How the points are linked:
qt: e>hf, y>zj
lc: e>pq, y>pq
zn: e>th, y>br
cm: e>pz, y>jt
jz: e>pq, y>hf
ms: e>cf, y>nj
ll: e>qb, y>bb
gn: e>mq, y>zg
lm: e>qr, y>hb
nc: e>mr, y>sb
gm: e>br, y>cj
qm: e>jr, y>bf
fq: e>gn, y>tz
bf: e>gq, y>lt
hb: e>jd, y>jj
tn: e>bt, y>lm
lq: e>nj, y>zm
nf: e>mt, y>qc
jd: e>nm, y>cf
cj: e>hb, y>pp
jj: e>cf, y>bh
mr: e>jq, y>zt
gd: e>dz, y>jr
pg: e>br, y>dc
bg: e>hb, y>lp
zg: e>gd, y>qm
lp: e>bh, y>pp
tz: e>sb, y>lc
hd: e>bf, y>hd
zt: e>rq, y>ht
gq: e>qf, y>fq
bh: e>nf, y>gb
gp: e>ll, y>fz
zj: e>tn, y>tt
sm: e>lt, y>pq
rc: e>jz, y>ds
bn: e>zq, y>gb
dz: e>qb, y>lq
fg: e>hc, y>fq
br: e>zb, y>bn
ds: e>cm, y>gl
zm: e>ml, y>qb
cf: e>pg, y>nf
qb: e>lq, y>jl
ht: e>qt, y>mg
cc: e>gh, y>pb
pq: e>dr, y>dl
dh: e>fq, y>zf
hs: e>dh, y>zh
lt: e>fg, y>dh
pb: e>bg, y>mr
sr: e>pp, y>zb
qf: e>sg, y>mq
sb: e>hs, y>rc
zf: e>tz, y>fq
qr: e>gb, y>jd
mg: e>zj, y>jz
th: e>zq, y>ml
rj: e>sm, y>lt
ml: e>gp, y>fz
dl: e>bh, y>bt
mq: e>hd, y>jt
fz: e>bb, y>gd
mt: e>lp, y>sr
cd: e>hs, y>cd
nm: e>tt, y>dr
dr: e>bg, y>mt
pz: e>gl, y>cc
jt: e>zh, y>gh
jq: e>rj, y>cf
jr: e>lq, y>gq
nj: e>lp, y>th
rq: e>jz, y>qt
zr: e>gb, y>dr
bb: e>zm, y>dz
dc: e>bn, y>zq
jl: e>zg, y>sg
sj: e>cj, y>ll
bt: e>ht, y>qr
zb: e>cj, y>gm
hc: e>mq, y>nc
gl: e>cc, y>sm
qc: e>sr, y>br
qh: e>cd, y>jq
gh: e>cc, y>qh
zh: e>zf, y>cm
sg: e>qm, y>hd
zq: e>sj, y>gp
gb: e>qc, y>pg
tt: e>mr, y>bg
hf: e>dl, y>tn
pp: e>bh, y>jj

In the rows, 22 stands for zero.

The rows follow the links: the fewer symbols apart two points are, the more alike their rows tend to be.

Each row is also shifted at random along 4 hidden directions that mean nothing.

Some points, each with a row of numbers:
bn ->  21   27   25   22   25   20   25   20   25   20   25   23   20   21   19   28   19   21   21   24   19   19   14   25   19   21   24   20   24   25   19   23   23   16   26   21   19   25   21   23   17   22
bh ->  30   17   26   16   20   24   25   22   18   24   19   25   20   25   18   24   21   17   26   14   20   24   21   22   18   20   25   15   28   26   17   28   25   25   22   29   24   20   22   23   24   22
qr ->  18   16   29   17   20   21   27   15   17   23   24   31   17   25   12   22   20   18   26   18   14   18   16   29   24   24   28   15   25   29   20   31   26   24   22   22   15   25   19   24   21   26
gd ->  21   24   18   20   26   25   18   24   24   19   20   18   28   26   24   20   24   25   23   21   22   21   26   18   24   22   22   19   13   20   22   15   20   27   19   21   29   26   23   26   24   21
pg ->  29   22   26   20   24   24   22   20   25   20   23   22   20   22   19   28   21   27   20   19   16   20   17   22   17   24   23   11   25   22   22   26   21   23   22   27   28   23   18   23   15   20
bf ->  21   23   22   20   28   23   22   26   22   20   27   27   23   21   18   16   24   16   24   24   27   18   19   20   21   22   18   26   24   26   15   24   22   23   29   12   20   27   18   26   29   30
pp ->  21   24   22   18   19   20   27   24   20   26   19   23   19   21   21   26   19   14   27   21   24   25   22   19   19   16   26   23   23   26   18   24   27   17   25   24   14   23   26   19   22   21
zj ->   4   23   18   26   16   19   23   13   22   26   22   23   18   18   23   21   19   17   21   27   20   19   21   27   26   17   24   31   21   21   25   19   21   19   17   18   11   22   26   19   18   23
qt ->  13   21   18   22   15   22   21   14   20   25   24   20   20   21   22   21   21   23   20   22   19   22   22   27   25   20   23   26   24   21   27   19   21   25   15   21   19   19   23   22   18   23
gq ->  17   25   22   25   27   23   20   22   23   22   23   21   26   19   24   14   23   19   23   24   26   18   23   19   23   20   19   24   16   20   21   19   19   22   23   15   18   29   21   24   24   25
cc ->  26   20   24   21   19   18   21   21   23   21   23   18   15   19   18   21   18   22   21   28   24   21   26   20   23   22   20   29   19   20   21   27   25   16   20   20   18   19   22   16   20   20
jq ->  30   17   22   22   20   23   23   26   23   20   19   27   18   18   18   23   25   26   19   25   19   21   18   22   22   21   17   21   29   20   19   28   22   20   22   21   27   16   20   18   22   24
rq ->  30   19   13   17   17   23   19   21   19   23   25   21   21   20   20   23   26   24   19   20   22   24   22   26   22   21   19   28   29   21   24   19   20   25   20   20   24   14   22   22   22   24
zb ->  17   27   22   20   19   19   24   23   23   26   21   16   22   21   25   26   19   21   24   20   22   25   22   16   18   20   24   20   23   24   23   21   24   18   22   27   18   25   23   19   18   19
sj ->  20   30   17   20   24   19   24   28   25   19   22   20   23   23   24   29   22   20   22   27   24   23   18   21   19   20   24   24   22   26   19   17   23   17   26   19   21   23   24   24   22   20
zg ->  13   18   26   15   25   27   22   20   16   20   23   22   27   29   19   16   24   26   28   15   17   20   24   17   25   28   22   11   18   25   23   24   23   28   22   23   28   31   17   26   25   25
gp ->  27   22   20   13   25   24   24   26   21   17   21   24   23   28   21   28   24   27   24   23   17   22   17   23   23   24   23   16   20   25   22   20   23   21   26   21   28   24   20   23   21   18
ds ->  25   18   26   19   20   17   21   18   16   22   25   17   18   22   20   20   16   22   24   23   23   22   26   24   22   26   23   25   18   22   26   24   25   18   23   20   16   19   21   18   20   17
ht ->   7   16   18   21   17   23   20   17   18   23   25   22   22   25   21   19   23   24   19   17   17   24   22   25   22   27   22   21   30   23   23   22   20   30   17   24   25   20   18   27   23   26
hd ->  21   21   27   17   24   27   24   17   20   22   26   22   21   20   18   17   21   23   29   21   20   16   21   18   27   21   20   19   16   23   26   25   25   21   23   17   18   31   19   18   15   26
dh ->  13   20   24   32   23   18   19   23   18   22   19   23   28   21   26   14   22   19   17   19   23   23   22   23   20   27   18   18   23   20   22   19   17   21   24   22   19   21   17   25   29   22
pz ->  24   21   23   24   22   18   19   22   22   20   25   16   17   20   20   20   16   21   20   26   27   22   27   22   20   24   21   29   19   19   21   24   23   18   21   21   19   18   23   19   22   19
nm ->  10   14   21   26   21   26   16   23   25   19   17   24   22   24   22   19   23   20   16   13   21   25   24   20   17   23   19   19   30   18   15   27   18   32   17   29   34   17   21   29   28   23
gb ->  27   23   27   22   23   23   23   16   25   21   23   23   18   21   20   27   18   21   23   20   17   19   17   24   19   20   26   14   20   21   23   25   23   22   20   27   21   23   22   22   13   19
lt ->  20   18   27   26   26   23   19   20   20   21   20   26   21   19   22   18   21   20   21   22   24   18   19   24   22   21   18   23   20   19   22   24   19   17   28   16   21   23   19   19   21   21
jt ->  18   22   25   23   20   15   22   22   19   23   26   17   20   19   20   16   19   21   22   25   25   22   26   20   22   28   21   24   19   23   22   24   24   18   22   21   14   22   20   19   23   23
br ->  31   28   20   20   22   23   22   24   26   21   25   16   22   20   23   29   22   25   20   20   22   24   20   18   15   22   21   17   27   23   21   20   22   21   22   27   26   21   21   22   17   21
sb ->  15   20   22   28   19   18   21   22   18   25   18   20   26   19   28   17   23   22   18   19   23   25   25   21   21   25   18   23   24   19   25   18   18   19   22   23   18   18   20   19   25   20
rc ->  23   16   20   22   19   20   15   20   17   21   24   16   25   24   24   19   21   26   18   16   22   26   28   23   18   29   18   21   26   20   24   19   19   26   20   26   28   15   17   25   26   19
zh ->  21   21   26   25   19   15   22   21   17   24   23   19   23   20   24   17   20   21   21   23   23   23   25   22   23   28   23   20   18   22   25   21   22   17   21   23   13   21   20   19   24   20
qc ->  25   26   26   20   20   21   26   18   24   25   21   19   19   20   21   28   18   19   25   20   20   22   19   19   19   18   26   16   21   23   23   24   25   17   22   28   17   24   23   18   14   19
pq ->  17   16   25   23   23   20   19   18   17   22   21   28   20   24   20   20   18   13   22   18   23   20   20   30   22   21   23   27   23   24   20   24   21   20   28   17   17   20   21   24   26   20
hf ->  25   23   12   23   20   19   21   23   21   22   28   25   21   20   19   21   24   13   18   24   27   23   20   31   19   21   24   34   32   26   15   17   21   26   23   14   17   15   23   29   30   29
sr ->  20   25   23   19   20   20   25   23   22   26   20   19   20   20   24   25   19   17   25   20   24   25   22   17   17   18   24   22   23   24   20   22   25   18   23   26   17   23   24   19   20   20

Where do the symbols, taken in turn from left to right, take each start?
Answers are names.
 20   23   21   17   25   23   23   22   21   18   19   22   24   28   23   26   22   26   25   23   17   21   20   21   26   22   24   17   13   22   25   18   22   22   23   22   26   26   23   22   19   17
e y y => lq
 16   21   18   23   18   22   23   24   23   24   19   25   17   17   22   22   22   21   19   26   23   23   21   21   24   17   17   32   27   20   21   23   22   17   23   18   21   18   24   17   21   23
y y e e => hf
 28   16   19   16   17   24   18   14   15   23   24   20   21   23   21   23   23   27   22   16   18   23   24   27   25   23   22   21   25   21   28   21   20   27   18   22   25   16   20   21   17   21
e y y => bt
 16   17   27   20   21   17   21   23   15   20   26   19   21   26   18   16   18   22   24   20   23   23   27   22   21   32   22   21   22   27   20   27   26   21   24   24   19   20   16   23   27   22
y e => zh
 13   22   23   19   25   25   21   22   21   21   26   20   25   23   20   14   23   22   25   19   22   19   24   17   24   24   20   18   18   23   21   23   22   27   21   19   24   30   19   25   23   26
y y y e => bf
 34   18   21   16   18   25   23   24   17   25   18   23   20   18   22   24   25   27   24   22   21   24   20   20   24   19   14   25   28   21   25   23   21   16   26   18   25   16   20   13   19   21
e y y e => qt
 21   16   26   23   19   26   21   16   24   21   18   25   19   22   18   22   20   24   22   16   15   20   21   23   22   20   24   11   21   18   22   28   22   28   13   30   27   21   23   22   18   20
e e e y => zt
  7   18   17   21   16   22   23   22   19   24   23   25   20   22   21   21   24   20   20   22   20   24   20   23   22   24   19   29   33   25   20   23   22   23   22   19   21   18   19   24   25   26
e y e y => tn
 25   18   28   20   22   17   24   24   12   24   21   26   25   23   21   17   22   18   24   18   22   23   19   25   22   26   21   19   26   27   21   23   21   18   30   18   17   20   16   21   29   23
y y e => sb
 21   23   21   20   25   23   22   26   21   22   28   22   23   18   19   16   24   18   24   24   28   19   23   17   21   24   17   27   24   24   18   23   23   21   27   14   19   25   17   23   27   30
y y => gh
 12   21   24   27   18   16   27   25   23   23   20   26   19   19   19   18   22   22   19   28   19   22   19   22   24   25   21   19   23   23   20   26   24   18   19   22   13   22   21   19   23   26
y y e => pg
 21   16   27   16   18   24   26   21   18   24   19   27   18   26   16   24   22   20   27   14   17   24   20   21   21   21   26   14   29   26   16   31   27   26   20   29   23   21   21   24   23   24
y e y => nf
 11   18   22   22   16   24   22   17   22   25   16   24   17   21   22   22   21   23   21   21   19   23   22   21   25   17   20   25   22   18   24   24   22   21   18   23   23   19   23   17   17   21
e y y e => qt
 19   23   26   23   21   20   26   20   23   25   17   23   18   21   21   25   17   15   25   20   22   22   21   19   19   15   26   19   21   23   19   26   26   18   22   27   16   24   26   19   19   20
e e e e => nf
 17   15   27   25   24   24   18   22   22   18   20   27   20   22   19   19   21   21   19   20   20   19   19   24   20   23   17   21   26   20   19   28   20   21   25   20   27   19   17   23   24   22
y e y e => gn
 21   19   28   26   23   26   17   16   20   23   17   21   24   18   28   19   20   28   20   19   20   19   23   19   24   20   15   18   16   13   31   20   17   19   21   21   24   24   19   14   14   17
e y => nc
 21   20   20   27   22   22   19   24   26   21   17   25   20   21   22   22   19   12   18   20   28   22   23   23   16   16   21   30   27   19   14   24   21   22   23   22   24   16   26   25   27   21
e y y => pp
 28   16   27   21   24   22   19   18   19   20   21   25   17   22   19   22   19   20   22   22   22   18   20   26   22   20   20   25   20   20   23   27   22   17   27   18   23   18   19   19   20   18
e y => dh
